Here is a tiny trained network, its code and every weight. The questions are about switching its units off for an input and a target symbol, where a switched-off unit gives its printed mean instead of its output.

import numpy as np


def w(rows, s, z=0):
    codes = np.array(rows[::2]) - 128.0
    scale = np.full(codes.shape[1], s)
    scale[-1] = z or s
    return codes * scale


def f(y):
    return y / 2 * (1 + np.tanh(0.7978845608 * (y + 0.044715 * y**3)))


def softmax(a):
    e = np.exp(a - a.max(-1, keepdims=True))
    return e / e.sum(-1, keepdims=True)


def log_softmax(a):
    a = a - a.max(-1, keepdims=True)
    return a - np.log(np.exp(a).sum(-1, keepdims=True))


def net(x, mask):
    ids = ['ΔΛΞΠβεζθστψ'.index(c) for c in x.split()]
    T = len(ids)
    res = E[ids] + P[:T]
    u = 0
    for l in range(2):
        r = res
        for j in range(3):
            rows = slice(4 * j, 4 * j + 4)
            q, k, v = (r @ M[l][rows].T for M in (Q, K, V))
            z = softmax(np.where(np.tri(T) > 0, q @ k.T / 4**0.5, -1e9)) @ v
            o = O[l][rows]
            res = res + np.where(mask[u + j], z, o[:, -1]) @ o[:, :-1]
        u += 3
        y = f(res @ A[l][:, :-1].T + A[l][:, -1])
        res = res + np.where(mask[u : u + 8], y, B[l][:, -1]) @ B[l][:, :-1]
        u += 8
    return log_softmax(res[-1] @ U[:, :-1].T + U[:, -1])


Q, K, V, O, A, B = {}, {}, {}, {}, {}, {}
E = w([
[124,79,174],'Δ',
[131,118,78],'Λ',
[134,123,82],'Ξ',
[133,165,207],'Π',
[166,111,1],'β',
[138,92,163],'ε',
[50,97,138],'ζ',
[138,128,87],'θ',
[149,134,83],'σ',
[204,131,100],'τ',
[140,176,151],'ψ',
],0.0075)
P = w([
[196,116,159],'0',
[51,253,8],'1',
[140,92,161],'2',
[19,244,13],'3',
[154,80,159],'4',
[25,239,18],'5',
[162,78,154],'6',
[38,241,34],'7',
[162,78,156],'8',
[45,245,34],'9',
[162,76,152],'10',
[59,252,47],'11',
[160,76,152],'12',
],0.0069)
Q[0] = w([
[118,132,124],'0.h1',
[109,146,125],'0.h1',
[117,142,123],'0.h1',
[122,152,116],'0.h1',
[144,82,144],'0.h2',
[88,175,99],'0.h2',
[146,84,141],'0.h2',
[164,67,176],'0.h2',
[162,1,183],'0.h3',
[93,230,74],'0.h3',
[84,239,86],'0.h3',
[93,239,88],'0.h3',
],0.0071)
K[0] = w([
[137,108,122],'0.h1',
[136,112,140],'0.h1',
[137,112,132],'0.h1',
[135,110,131],'0.h1',
[176,96,92],'0.h2',
[89,144,165],'0.h2',
[176,85,94],'0.h2',
[161,109,88],'0.h2',
[222,32,198],'0.h3',
[55,205,72],'0.h3',
[20,231,55],'0.h3',
[2,230,45],'0.h3',
],0.0065)
V[0] = w([
[83,130,83],'0.h1',
[111,124,60],'0.h1',
[189,105,146],'0.h1',
[200,98,127],'0.h1',
[58,196,96],'0.h2',
[58,194,122],'0.h2',
[58,189,118],'0.h2',
[205,55,149],'0.h2',
[41,255,60],'0.h3',
[58,244,64],'0.h3',
[219,7,212],'0.h3',
[56,177,60],'0.h3',
],0.0053)
O[0] = w([
[66,112,74,142],'0.h1',
[113,122,57,140],'0.h1',
[196,134,145,107],'0.h1',
[203,137,131,106],'0.h1',
[51,173,95,175],'0.h2',
[45,184,118,170],'0.h2',
[64,164,115,169],'0.h2',
[197,88,146,79],'0.h2',
[57,253,65,249],'0.h3',
[64,233,72,237],'0.h3',
[185,28,185,3],'0.h3',
[92,164,89,201],'0.h3',
],0.0049,0.0036)
A[0] = w([
[49,174,175,63],'0.n1',
[76,181,26,161],'0.n2',
[200,90,196,195],'0.n3',
[134,115,226,230],'0.n4',
[43,165,163,90],'0.n5',
[100,90,230,251],'0.n6',
[117,1,63,249],'0.n7',
[62,152,58,147],'0.n8',
],0.0073,0.0024)
B[0] = w([
[197,144,56,175],'0.n1',
[165,209,198,248],'0.n2',
[213,104,221,148],'0.n3',
[104,124,244,144],'0.n4',
[194,139,88,180],'0.n5',
[62,90,255,147],'0.n6',
[115,43,3,139],'0.n7',
[198,171,200,217],'0.n8',
],0.0053,0.013)
Q[1] = w([
[148,126,64],'1.h1',
[16,89,164],'1.h1',
[228,161,68],'1.h1',
[201,82,77],'1.h1',
[2,3,121],'1.h2',
[63,43,102],'1.h2',
[70,69,126],'1.h2',
[217,205,110],'1.h2',
[71,121,60],'1.h3',
[80,114,82],'1.h3',
[115,114,109],'1.h3',
[177,161,143],'1.h3',
],0.0063)
K[1] = w([
[127,182,112],'1.h1',
[67,33,59],'1.h1',
[161,216,170],'1.h1',
[190,149,97],'1.h1',
[3,119,117],'1.h2',
[24,121,101],'1.h2',
[24,125,122],'1.h2',
[243,137,121],'1.h2',
[66,42,129],'1.h3',
[80,69,160],'1.h3',
[122,107,144],'1.h3',
[112,158,75],'1.h3',
],0.0068)
V[1] = w([
[99,175,160],'1.h1',
[116,90,60],'1.h1',
[129,86,77],'1.h1',
[57,144,21],'1.h1',
[43,185,119],'1.h2',
[146,254,79],'1.h2',
[146,81,35],'1.h2',
[150,143,26],'1.h2',
[116,111,192],'1.h3',
[138,77,186],'1.h3',
[158,72,171],'1.h3',
[159,105,94],'1.h3',
],0.0075)
O[1] = w([
[197,82,98,217],'1.h1',
[60,131,168,33],'1.h1',
[44,146,165,34],'1.h1',
[114,5,203,107],'1.h1',
[64,254,133,83],'1.h2',
[200,229,132,133],'1.h2',
[175,117,2,27],'1.h2',
[208,180,22,41],'1.h2',
[143,159,71,85],'1.h3',
[109,184,82,8],'1.h3',
[102,188,92,2],'1.h3',
[94,164,142,80],'1.h3',
],0.0055,0.0097)
A[1] = w([
[6,2,101,254],'1.n1',
[98,181,200,179],'1.n2',
[159,47,196,79],'1.n3',
[171,176,68,97],'1.n4',
[186,193,32,78],'1.n5',
[177,187,34,98],'1.n6',
[196,33,134,83],'1.n7',
[121,151,205,122],'1.n8',
],0.0073,0.0067)
B[1] = w([
[59,229,1,178],'1.n1',
[92,172,177,254],'1.n2',
[78,67,152,226],'1.n3',
[92,80,87,181],'1.n4',
[39,29,78,207],'1.n5',
[53,44,73,199],'1.n6',
[165,2,170,169],'1.n7',
[58,138,162,229],'1.n8',
],0.0069,0.0079)
U = w([
[62,83,124,3],'Δ',
[143,156,107,166],'Λ',
[147,161,108,175],'Ξ',
[80,162,199,114],'Π',
[107,72,69,104],'β',
[79,89,126,26],'ε',
[28,185,92,156],'ζ',
[162,169,109,192],'θ',
[174,164,110,204],'σ',
[210,95,139,72],'τ',
[198,253,141,170],'ψ',
],0.0071,0.0052)

Each question gives the input, a string of symbols that net reads in full, and the target symbol t.
The units are the heads (4 rows each of Q, K, V and O) and the neurons (one row each of A and B). Each row of codes is followed by its name. A weight is (code - 128) times the scale printed after its matrix; where a second scale follows, it is the last column's (O, A, B and U).
mask holds one flag per unit, layer by layer, with each layer's heads first. A switched-off unit (its flag False) gives its mean, the last column of its rows in O or B, instead of its output. The means were averaged over made-up inputs and are rounded, as every weight is.
A unit's drop is (log p(t) with every unit on - log p(t) with that unit switched off) / (log p(t) with every unit on - log p(t) with every unit switched off).
The circuit of an input: a set's keep is (log p(t) with only the set's units on - log p(t) with every unit switched off) / (log p(t) with every unit on - log p(t) with every unit switched off). Starting from the 12 units with the biggest drops (on a tie, the unit counted first), units are removed one at a time, each time the one whose removal leaves the highest keep (on an exact tie, the one counted first), for as long as the keep stays at least 0.8.
circuit, biggest first: the units of the circuit, biggest drop first
most important unit: the unit with the biggest drop
top k neurons: the k neurons with the biggest drops, biggest first
top k neurons in layer l: the k neurons of layer l with the biggest drops, biggest first
which heads matter: for each layer, one digit per head in row order, 1 if its drop is at least 0.15 and else 0, layers parted by /
input Π ζ τ Π Λ Π Δ Π Δ, target Δ: top 4 neurons in layer 0 -> (0.n8; 0.n2; 0.n5; 0.n1)
input τ Π Π β β Π ζ θ τ τ Π ζ, target τ: top 2 neurons -> (0.n2; 0.n8)
input Π ζ β σ, target Π: top neuron in layer 0 -> (0.n3)
input β ζ Π Π ζ Π ζ τ, target β: top 3 neurons in layer 1 -> (1.n5; 1.n6; 1.n4)
input Π Π ζ Λ Π Ξ, target Π: which heads matter -> 111 / 010
input Π Π ζ ζ Π τ ζ τ ψ Π ψ, target ψ: circuit, biggest first -> (1.h2; 1.n5)
input Π Π ζ ψ τ, target τ: circuit, biggest first -> (0.h3; 1.n7)
input ψ Π ψ β ζ β β ε Π Ξ Λ θ, target ψ: circuit, biggest first -> (0.h3; 0.n8; 0.n2)
input Π τ Π ζ β Π τ τ Π ε, target Π: which heads matter -> 111 / 010
input Π Π τ β Π ζ β ζ β ψ, target Π: which heads matter -> 111 / 011
input ζ ζ Δ θ Π β Π σ, target ζ: top 4 neurons -> (0.n8; 0.n2; 1.n5; 1.n6)
input τ ψ ζ ψ Π Δ τ Π, target τ: top 2 neurons -> (0.n2; 0.n8)
input ζ β Π β, target ζ: top 3 neurons -> (0.n8; 1.n5; 1.n6)
input τ τ Π τ σ Π β β, target τ: top 3 neurons in layer 0 -> (0.n2; 0.n8; 0.n3)
input τ β Π ψ Π β Π Δ, target τ: top 3 neurons -> (0.n2; 0.n8; 1.n7)
input τ β Π Π, target τ: which heads matter -> 011 / 111
input β Λ σ Ξ, target β: top 2 neurons -> (1.n5; 1.n6)
input β ζ ζ Π Ξ ζ, target β: most important unit -> 1.h2
input ζ β Δ τ θ ψ Π ζ τ, target τ: which heads matter -> 001 / 010
input Π β Π Π ζ Π Π Π ζ Ξ τ Δ Δ, target Δ: top neuron -> (0.n2)
input ζ Λ Π β ε Π ε Δ, target ζ: which heads matter -> 001 / 010
input Π Π Π Π Π τ, target Π: top 4 neurons -> (0.n3; 0.n4; 0.n6; 0.n1)
input β Π Ξ Ξ τ Λ, target β: top 3 neurons in layer 1 -> (1.n5; 1.n6; 1.n4)
